Below are the code and all the weights of a small trained network. Each question names an input and a target symbol and asks about switching units off, where a switched-off unit gives its printed mean instead of its output.

import numpy as np


def w(rows, s, z=0):
    codes = np.array(rows[::2]) - 128.0
    scale = np.full(codes.shape[1], s)
    scale[-1] = z or s
    return codes * scale


def f(y):
    return y / 2 * (1 + np.tanh(0.7978845608 * (y + 0.044715 * y**3)))


def softmax(a):
    e = np.exp(a - a.max(-1, keepdims=True))
    return e / e.sum(-1, keepdims=True)


def log_softmax(a):
    a = a - a.max(-1, keepdims=True)
    return a - np.log(np.exp(a).sum(-1, keepdims=True))


def net(x, mask):
    ids = ['ΞΠΨαδεζηλμτω'.index(c) for c in x.split()]
    T = len(ids)
    res = E[ids] + P[:T]
    r = res
    for j in range(3):
        rows = slice(3 * j, 3 * j + 3)
        q, k, v = (r @ M[0][rows].T for M in (Q, K, V))
        z = softmax(np.where(np.tri(T) > 0, q @ k.T / 3**0.5, -1e9)) @ v
        o = O[0][rows]
        res = res + np.where(mask[j], z, o[:, -1]) @ o[:, :-1]
    y = f(res @ A[0][:, :-1].T + A[0][:, -1])
    res = res + np.where(mask[3:27], y, B[0][:, -1]) @ B[0][:, :-1]
    return log_softmax(res[-1] @ U[:, :-1].T + U[:, -1])


Q, K, V, O, A, B = {}, {}, {}, {}, {}, {}
E = w([
[23,53,196],'Ξ',
[73,133,184],'Π',
[184,151,75],'Ψ',
[69,197,163],'α',
[212,150,81],'δ',
[231,163,63],'ε',
[56,249,127],'ζ',
[173,137,88],'η',
[58,110,193],'λ',
[238,117,117],'μ',
[188,138,90],'τ',
[137,19,114],'ω',
],0.011)
P = w([
[95,117,10],'0',
[131,161,94],'1',
[132,162,99],'2',
[155,148,137],'3',
[154,147,141],'4',
[150,137,146],'5',
[152,137,150],'6',
[144,141,141],'7',
[142,136,147],'8',
],0.014)
Q[0] = w([
[146,190,192],'head 0',
[208,151,81],'head 0',
[246,147,124],'head 0',
[31,76,133],'head 1',
[17,136,70],'head 1',
[193,115,128],'head 1',
[151,52,117],'head 2',
[50,10,212],'head 2',
[243,165,13],'head 2',
],0.011)
K[0] = w([
[123,166,118],'head 0',
[152,141,105],'head 0',
[184,159,103],'head 0',
[137,161,169],'head 1',
[125,163,194],'head 1',
[135,124,107],'head 1',
[141,100,139],'head 2',
[150,109,189],'head 2',
[105,111,5],'head 2',
],0.022)
V[0] = w([
[201,186,126],'head 0',
[142,184,152],'head 0',
[93,89,128],'head 0',
[61,180,148],'head 1',
[234,166,143],'head 1',
[111,171,109],'head 1',
[49,105,201],'head 2',
[151,164,143],'head 2',
[239,6,150],'head 2',
],0.011)
O[0] = w([
[83,48,192,184],'head 0',
[22,91,143,119],'head 0',
[194,163,89,98],'head 0',
[131,178,20,98],'head 1',
[239,113,185,78],'head 1',
[130,169,114,175],'head 1',
[73,169,112,2],'head 2',
[149,63,46,86],'head 2',
[196,254,131,36],'head 2',
],0.0069,0.0045)
A[0] = w([
[166,223,165,215],'neuron 0',
[90,182,130,151],'neuron 1',
[130,55,128,122],'neuron 2',
[157,124,219,223],'neuron 3',
[123,203,181,211],'neuron 4',
[98,69,117,136],'neuron 5',
[156,118,171,134],'neuron 6',
[7,162,142,126],'neuron 7',
[206,64,116,164],'neuron 8',
[114,142,181,127],'neuron 9',
[232,155,88,112],'neuron 10',
[133,75,132,101],'neuron 11',
[207,150,98,124],'neuron 12',
[174,147,44,132],'neuron 13',
[54,255,151,253],'neuron 14',
[101,186,217,165],'neuron 15',
[208,143,76,89],'neuron 16',
[85,124,125,77],'neuron 17',
[147,95,117,103],'neuron 18',
[105,82,209,41],'neuron 19',
[162,91,224,197],'neuron 20',
[123,195,86,175],'neuron 21',
[96,208,174,194],'neuron 22',
[225,90,99,90],'neuron 23',
],0.0093,0.0054)
B[0] = w([
[112,172,41,194],'neuron 0',
[121,81,150,148],'neuron 1',
[206,89,92,174],'neuron 2',
[75,156,80,246],'neuron 3',
[59,131,55,179],'neuron 4',
[180,153,145,183],'neuron 5',
[148,168,120,160],'neuron 6',
[158,173,250,222],'neuron 7',
[253,122,125,223],'neuron 8',
[99,129,161,139],'neuron 9',
[77,174,198,181],'neuron 10',
[162,75,88,147],'neuron 11',
[96,174,183,164],'neuron 12',
[108,191,128,152],'neuron 13',
[81,73,143,229],'neuron 14',
[49,88,151,169],'neuron 15',
[127,179,177,150],'neuron 16',
[148,157,156,133],'neuron 17',
[153,107,136,133],'neuron 18',
[72,161,84,148],'neuron 19',
[77,176,93,254],'neuron 20',
[89,107,118,158],'neuron 21',
[73,61,80,168],'neuron 22',
[164,134,222,182],'neuron 23',
],0.0058)
U = w([
[66,139,85,232],'Ξ',
[118,119,200,65],'Π',
[161,125,195,141],'Ψ',
[147,124,140,85],'α',
[155,84,57,37],'δ',
[164,116,55,254],'ε',
[167,149,142,111],'ζ',
[148,128,103,21],'η',
[172,134,86,205],'λ',
[155,138,119,28],'μ',
[152,137,95,45],'τ',
[147,253,143,140],'ω',
],0.011,0.0023)

Each question gives the input, a string of symbols that net reads in full, and the target symbol t.
The units are the heads (3 rows each of Q, K, V and O) and the neurons (one row each of A and B). Each row of codes is followed by its name. A weight is (code - 128) times the scale printed after its matrix; where a second scale follows, it is the last column's (O, A, B and U).
mask holds one flag per unit, heads first, then neurons. A switched-off unit (its flag False) gives its mean, the last column of its rows in O or B, instead of its output. The means were averaged over made-up inputs and are rounded, as every weight is.
A unit's drop is (log p(t) with every unit on - log p(t) with that unit switched off) / (log p(t) with every unit on - log p(t) with every unit switched off).
The circuit of an input: a set's keep is (log p(t) with only the set's units on - log p(t) with every unit switched off) / (log p(t) with every unit on - log p(t) with every unit switched off). Starting from the 12 units with the biggest drops (on a tie, the unit counted first), units are removed one at a time, each time the one whose removal leaves the highest keep (on an exact tie, the one counted first), for as long as the keep stays at least 0.8.
units of the circuit, in order: the units of the circuit, biggest drop first
top k neurons: the k neurons with the biggest drops, biggest first
which heads matter: for each layer, one digit per head in row order, 1 if its drop is at least 0.15 and else 0, layers parted by /
drop of u: that unit's drop, to one decimal
input ζ Ψ α ζ, target Π: units of the circuit, in order	(head 2; neuron 7)
input ζ Π η Ψ, target δ: units of the circuit, in order	(head 2; neuron 2)
input τ Π α ω ω ζ ω ω ω, target ω: units of the circuit, in order	(head 2; head 0)
input ω λ α ε ω ζ ζ, target Π: units of the circuit, in order	(head 2; neuron 7; head 0)
input ζ ζ α ζ η, target δ: units of the circuit, in order	(head 2; neuron 2)
input ω δ μ ω α, target Ξ: which heads matter	000
input ω μ μ Ψ Ξ, target Ξ: which heads matter	001
input μ ω Π μ, target ω: which heads matter	001
input ω τ α ω Ξ, target Ξ: which heads matter	101
input μ ω η ζ, target Ξ: which heads matter	000
input ω ω η ω λ, target Ξ: which heads matter	001
input ζ ζ ε Π δ, target δ: which heads matter	001
input Ξ ζ ω τ τ, target Π: which heads matter	111
input ζ λ ω δ ζ ω ω ω Ψ, target δ: top 2 neurons	(neuron 2; neuron 11)
input ω ω ζ, target Ξ: which heads matter	010
input μ ω η Ψ η, target ω: top neuron	(neuron 20)
input μ ζ δ δ Ψ ω α, target Ξ: drop of neuron 8	0.2
input ζ ω ζ ω Ξ Ξ ω ε, target δ: drop of neuron 18	0.0
input ζ Ψ μ ζ ζ μ ω τ, target δ: drop of neuron 11	0.1
